Below is a small trained network, with its code and all its weights. Each question gives an input and a target symbol and asks what happens when units are switched off, that is, made to give their printed mean instead of their output.

import numpy as np


def w(rows, s, z=0):
    codes = np.array(rows[::2]) - 128.0
    scale = np.full(codes.shape[1], s)
    scale[-1] = z or s
    return codes * scale


def norm(h):
    return h / np.sqrt((h * h).mean(-1, keepdims=True) + 1e-5)


def f(y):
    return y / 2 * (1 + np.tanh(0.7978845608 * (y + 0.044715 * y**3)))


def softmax(a):
    e = np.exp(a - a.max(-1, keepdims=True))
    return e / e.sum(-1, keepdims=True)


def log_softmax(a):
    a = a - a.max(-1, keepdims=True)
    return a - np.log(np.exp(a).sum(-1, keepdims=True))


def net(x, mask):
    ids = ['αβγδζηθλμστφω'.index(c) for c in x.split()]
    T = len(ids)
    res = E[ids] + P[:T]
    q, k, v = (norm(res) @ M[0].T for M in (Q, K, V))
    z = softmax(np.where(np.tri(T) > 0, q @ k.T / 3**0.5, -1e9)) @ v
    res = res + np.where(mask[0], z, O[0][:, -1]) @ O[0][:, :-1]
    y = f(norm(res) @ A[0][:, :-1].T + A[0][:, -1])
    res = res + np.where(mask[1:25], y, B[0][:, -1]) @ B[0][:, :-1]
    return log_softmax(norm(res)[-1] @ U[:, :-1].T + U[:, -1])


Q, K, V, O, A, B = {}, {}, {}, {}, {}, {}
E = w([
[204,129,48,164],'α',
[185,128,2,64],'β',
[153,155,134,44],'γ',
[178,97,93,103],'δ',
[190,96,77,141],'ζ',
[166,98,90,95],'η',
[169,169,148,199],'θ',
[136,95,183,91],'λ',
[149,89,157,108],'μ',
[182,96,80,110],'σ',
[166,99,97,96],'τ',
[136,58,218,181],'φ',
[104,117,239,60],'ω',
],0.0066)
P = w([
[86,246,148,142],'0',
[79,94,141,65],'1',
[152,66,185,247],'2',
[215,114,143,90],'3',
[106,73,108,65],'4',
[84,239,140,144],'5',
[220,144,163,105],'6',
[72,81,73,105],'7',
[88,216,142,128],'8',
],0.016)
Q[0] = w([
[164,89,53,103],'h1',
[242,3,124,162],'h1',
[224,176,106,20],'h1',
],0.0066)
K[0] = w([
[7,81,100,133],'h1',
[91,224,87,254],'h1',
[95,177,193,68],'h1',
],0.0086)
V[0] = w([
[8,246,2,194],'h1',
[251,42,102,61],'h1',
[74,235,24,19],'h1',
],0.0073)
O[0] = w([
[150,86,95,221,36],'h1',
[203,124,193,11,5],'h1',
[217,110,101,227,222],'h1',
],0.011,0.0023)
A[0] = w([
[109,150,163,109,58],'n1',
[139,115,148,145,106],'n2',
[134,173,60,127,3],'n3',
[159,122,198,118,75],'n4',
[160,129,174,128,113],'n5',
[119,127,181,157,127],'n6',
[94,154,89,144,97],'n7',
[151,110,99,111,101],'n8',
[169,125,153,167,110],'n9',
[118,97,149,109,92],'n10',
[125,132,116,137,53],'n11',
[152,184,75,152,140],'n12',
[127,179,182,80,113],'n13',
[153,145,166,140,127],'n14',
[153,194,103,115,51],'n15',
[160,92,150,153,116],'n16',
[138,149,153,100,106],'n17',
[115,120,120,122,95],'n18',
[167,165,109,102,157],'n19',
[115,212,108,153,182],'n20',
[93,103,126,148,6],'n21',
[131,154,153,159,56],'n22',
[146,251,169,125,56],'n23',
[177,167,163,168,12],'n24',
],0.025,0.0068)
B[0] = w([
[129,102,139,165,172],'n1',
[130,152,121,87,140],'n2',
[159,40,189,121,127],'n3',
[151,214,100,147,167],'n4',
[163,158,112,128,150],'n5',
[176,111,105,108,166],'n6',
[91,147,167,173,141],'n7',
[136,149,87,128,136],'n8',
[116,173,114,99,191],'n9',
[160,154,165,121,160],'n10',
[115,118,134,144,118],'n11',
[222,50,178,176,185],'n12',
[98,172,186,166,254],'n13',
[156,154,90,111,151],'n14',
[63,110,217,100,140],'n15',
[110,156,125,102,177],'n16',
[93,153,135,144,178],'n17',
[132,161,140,118,126],'n18',
[122,190,128,58,166],'n19',
[183,206,122,123,184],'n20',
[99,147,116,72,135],'n21',
[141,138,82,104,139],'n22',
[104,253,189,110,203],'n23',
[215,40,67,114,160],'n24',
],0.012,0.0099)
U = w([
[223,167,121,242,132],'α',
[183,104,98,80,251],'β',
[242,216,81,7,102],'γ',
[92,158,47,125,105],'δ',
[86,133,82,168,114],'ζ',
[106,159,44,110,84],'η',
[6,199,68,208,96],'θ',
[169,94,173,6,113],'λ',
[111,101,106,33,119],'μ',
[98,147,62,143,87],'σ',
[99,155,46,97,90],'τ',
[29,81,128,80,207],'φ',
[125,145,249,158,128],'ω',
],0.015,0.011)

Each question gives the input, a string of symbols that net reads in full, and the target symbol t.
The units are the heads (3 rows each of Q, K, V and O) and the neurons (one row each of A and B). Each row of codes is followed by its name. A weight is (code - 128) times the scale printed after its matrix; where a second scale follows, it is the last column's (O, A, B and U).
mask holds one flag per unit, heads first, then neurons. A switched-off unit (its flag False) gives its mean, the last column of its rows in O or B, instead of its output. The means were averaged over made-up inputs and are rounded, as every weight is.
A unit's drop is (log p(t) with every unit on - log p(t) with that unit switched off) / (log p(t) with every unit on - log p(t) with every unit switched off).
The circuit of an input: a set's keep is (log p(t) with only the set's units on - log p(t) with every unit switched off) / (log p(t) with every unit on - log p(t) with every unit switched off). Starting from the 12 units with the biggest drops (on a tie, the unit counted first), units are removed one at a time, each time the one whose removal leaves the highest keep (on an exact tie, the one counted first), for as long as the keep stays at least 0.8.
units of the circuit, in order: the units of the circuit, biggest drop first
most important unit: the unit with the biggest drop
k most important neurons: the k neurons with the biggest drops, biggest first
drop of u: that unit's drop, to one decimal
input λ θ γ, target λ: 4 most important neurons -> [n6 n13 n20 n23]
input θ γ μ, target θ: units of the circuit, in order -> [h1 n12]
input γ ω φ, target γ: most important unit -> n6
input ω γ ω ω θ, target θ: units of the circuit, in order -> [h1 n7 n12]
input ω β θ φ θ ω φ, target β: 4 most important neurons -> [n24 n13 n23 n4]
input ω ω μ τ θ ω φ μ, target φ: units of the circuit, in order -> [n20 n4 n23]
input θ φ ω λ γ, target φ: units of the circuit, in order -> [n20 n12 n23 n4]
input θ ω α, target θ: 2 most important neurons -> [n12 n24]
input γ ω λ, target γ: 2 most important neurons -> [n6 n13]
input γ ω γ φ ζ θ ω ω, target φ: units of the circuit, in order -> [n20 n23]
input δ θ γ γ θ, target θ: 3 most important neurons -> [n24 n6 n7]
input θ ω ζ, target θ: 2 most important neurons -> [n12 n24]
input α γ τ ω, target α: 3 most important neurons -> [n19 n12 n21]
input ω φ ω θ γ α, target ω: units of the circuit, in order -> [n15]
input φ φ β ζ η α ω α, target β: 2 most important neurons -> [n13 n23]
input ω β α, target ω: 2 most important neurons -> [n20 n24]
input β ω ζ λ, target α: drop of h1 -> 2.6
input θ θ λ, target θ: drop of n24 -> 0.2
input γ ω ω, target γ: drop of n6 -> 0.7
input ω θ ω τ ω φ ω δ, target φ: most important unit -> n20
